Here is a tiny trained network, its code and every weight. The questions are about switching its units off for an input and a target symbol, where a switched-off unit gives its printed mean instead of its output.

import numpy as np


def w(rows, s, z=0):
    codes = np.array(rows[::2]) - 128.0
    scale = np.full(codes.shape[1], s)
    scale[-1] = z or s
    return codes * scale


def f(y):
    return np.maximum(y, 0)


def softmax(a):
    e = np.exp(a - a.max(-1, keepdims=True))
    return e / e.sum(-1, keepdims=True)


def log_softmax(a):
    a = a - a.max(-1, keepdims=True)
    return a - np.log(np.exp(a).sum(-1, keepdims=True))


def net(x, mask):
    ids = ['αβδηλπτφψω'.index(c) for c in x.split()]
    T = len(ids)
    res = E[ids] + P[:T]
    r = res
    for j in range(3):
        rows = slice(3 * j, 3 * j + 3)
        q, k, v = (r @ M[0][rows].T for M in (Q, K, V))
        z = softmax(np.where(np.tri(T) > 0, q @ k.T / 3**0.5, -1e9)) @ v
        o = O[0][rows]
        res = res + np.where(mask[j], z, o[:, -1]) @ o[:, :-1]
    y = f(res @ A[0][:, :-1].T + A[0][:, -1])
    res = res + np.where(mask[3:11], y, B[0][:, -1]) @ B[0][:, :-1]
    return log_softmax(res[-1] @ U[:, :-1].T + U[:, -1])


Q, K, V, O, A, B = {}, {}, {}, {}, {}, {}
E = w([
[135,116,140,175],'α',
[54,189,127,112],'β',
[124,59,77,139],'δ',
[70,131,37,96],'η',
[197,62,191,133],'λ',
[165,61,70,188],'π',
[184,81,81,68],'τ',
[145,189,163,185],'φ',
[89,3,194,157],'ψ',
[164,124,121,31],'ω',
],0.021)
P = w([
[2,125,92,111],'0',
[70,121,123,104],'1',
[97,137,125,117],'2',
[126,132,117,122],'3',
[144,136,120,123],'4',
[161,144,126,134],'5',
[174,151,125,133],'6',
[183,156,127,134],'7',
[195,160,124,136],'8',
[200,164,129,137],'9',
[213,165,130,146],'10',
[221,174,127,142],'11',
],0.0076)
Q[0] = w([
[224,40,54,108],'head 1',
[96,150,65,223],'head 1',
[101,173,207,113],'head 1',
[172,80,148,214],'head 2',
[127,221,224,5],'head 2',
[30,165,224,86],'head 2',
[133,109,81,114],'head 3',
[78,110,40,180],'head 3',
[52,154,131,138],'head 3',
],0.015)
K[0] = w([
[182,178,54,161],'head 1',
[139,83,151,173],'head 1',
[111,107,168,76],'head 1',
[120,124,182,178],'head 2',
[115,185,139,49],'head 2',
[4,117,111,110],'head 2',
[159,143,117,155],'head 3',
[112,148,72,136],'head 3',
[97,149,133,81],'head 3',
],0.018)
V[0] = w([
[112,171,110,122],'head 1',
[50,103,156,87],'head 1',
[144,201,95,88],'head 1',
[154,178,153,137],'head 2',
[136,128,86,83],'head 2',
[153,202,199,179],'head 2',
[254,227,50,150],'head 3',
[121,175,137,123],'head 3',
[137,77,150,132],'head 3',
],0.0076)
O[0] = w([
[147,160,111,108,109],'head 1',
[56,147,51,88,146],'head 1',
[169,159,131,77,94],'head 1',
[149,118,187,120,83],'head 2',
[174,138,109,108,114],'head 2',
[110,103,240,139,73],'head 2',
[20,123,2,101,2],'head 3',
[72,123,134,109,86],'head 3',
[191,138,117,120,175],'head 3',
],0.0075,0.009)
A[0] = w([
[255,178,129,122,53],'neuron 1',
[109,59,127,187,138],'neuron 2',
[136,94,178,128,105],'neuron 3',
[143,28,113,137,3],'neuron 4',
[77,152,126,149,196],'neuron 5',
[180,232,184,112,112],'neuron 6',
[238,131,127,120,187],'neuron 7',
[208,180,183,92,94],'neuron 8',
],0.016,0.0038)
B[0] = w([
[209,59,5,205,230],'neuron 1',
[219,120,121,46,201],'neuron 2',
[116,151,39,120,196],'neuron 3',
[26,108,168,230,196],'neuron 4',
[191,128,86,160,143],'neuron 5',
[35,22,169,98,181],'neuron 6',
[34,181,192,73,251],'neuron 7',
[179,237,160,120,213],'neuron 8',
],0.016,0.02)
U = w([
[246,99,188,112,222],'α',
[64,124,202,45,244],'β',
[155,122,156,110,26],'δ',
[137,112,87,91,3],'η',
[119,227,212,160,248],'λ',
[140,29,165,195,178],'π',
[103,114,128,76,42],'τ',
[138,132,147,125,51],'φ',
[207,145,140,196,106],'ψ',
[134,149,155,1,93],'ω',
],0.0084,0.0037)

Each question gives the input, a string of symbols that net reads in full, and the target symbol t.
The units are the heads (3 rows each of Q, K, V and O) and the neurons (one row each of A and B). Each row of codes is followed by its name. A weight is (code - 128) times the scale printed after its matrix; where a second scale follows, it is the last column's (O, A, B and U).
mask holds one flag per unit, heads first, then neurons. A switched-off unit (its flag False) gives its mean, the last column of its rows in O or B, instead of its output. The means were averaged over made-up inputs and are rounded, as every weight is.
A unit's drop is (log p(t) with every unit on - log p(t) with that unit switched off) / (log p(t) with every unit on - log p(t) with every unit switched off).
The circuit of an input: a set's keep is (log p(t) with only the set's units on - log p(t) with every unit switched off) / (log p(t) with every unit on - log p(t) with every unit switched off). Starting from all 11 units, units are removed one at a time, each time the one whose removal leaves the highest keep (on an exact tie, the one counted first), for as long as the keep stays at least 0.8.
circuit, biggest first: the units of the circuit, biggest drop first
most important unit: the unit with the biggest drop
k most important neurons: the k neurons with the biggest drops, biggest first
heads that matter: for each layer, one digit per head in row order, 1 if its drop is at least 0.15 and else 0, layers parted by /
drop of u: that unit's drop, to one decimal
input α ψ ψ β β δ ω λ ψ ψ η ψ, target λ: circuit, biggest first : neuron 7; neuron 8; head 3
input η ω α ψ τ δ ψ δ ψ, target λ: 3 most important neurons : neuron 1; neuron 6; neuron 4
input β λ β τ τ τ α ω η φ λ, target λ: heads that matter : 010
input ψ β α λ ψ δ α α, target α: most important unit : neuron 4
input α β δ ψ ψ ψ δ π, target π: heads that matter : 101
input τ ψ η δ φ τ ψ η δ φ, target β: 2 most important neurons : neuron 6; neuron 8
input δ δ δ ψ λ ψ, target β: 2 most important neurons : neuron 1; neuron 4
input ω α ω ψ λ τ, target λ: 3 most important neurons : neuron 7; neuron 8; neuron 2
input δ δ ψ λ π, target π: heads that matter : 100
input τ ω η λ δ, target π: heads that matter : 001
input τ ψ λ φ ψ, target β: heads that matter : 111
input φ π ψ β ψ ψ τ, target ψ: 3 most important neurons : neuron 1; neuron 8; neuron 2
input η ψ τ ψ λ ψ π φ τ, target λ: heads that matter : 110
input ψ λ λ, target λ: most important unit : neuron 7
input π τ δ α, target α: 4 most important neurons : neuron 7; neuron 4; neuron 6; neuron 3
input ψ β ψ α τ, target ψ: 3 most important neurons : neuron 1; neuron 6; neuron 8
input α δ ψ δ α ω β, target ψ: heads that matter : 101
input τ π π ψ ψ α τ φ ω α ψ φ, target β: heads that matter : 010
input η δ τ ψ ψ ψ δ α φ, target π: heads that matter : 000
input ψ λ α α π τ, target π: most important unit : head 3
input τ ψ ψ α π ω τ, target π: 2 most important neurons : neuron 1; neuron 8
input τ δ ψ ψ δ τ ψ φ, target π: 2 most important neurons : neuron 1; neuron 6
input π λ α ω α δ, target π: drop of neuron 7 : 2.9
input ψ ψ φ ψ β, target ψ: drop of head 1 : 1.3
input τ λ ψ δ τ φ ψ η δ, target β: drop of neuron 3 : 0.1
input α λ λ α ψ τ π α φ ψ δ δ, target β: drop of head 1 : 0.6
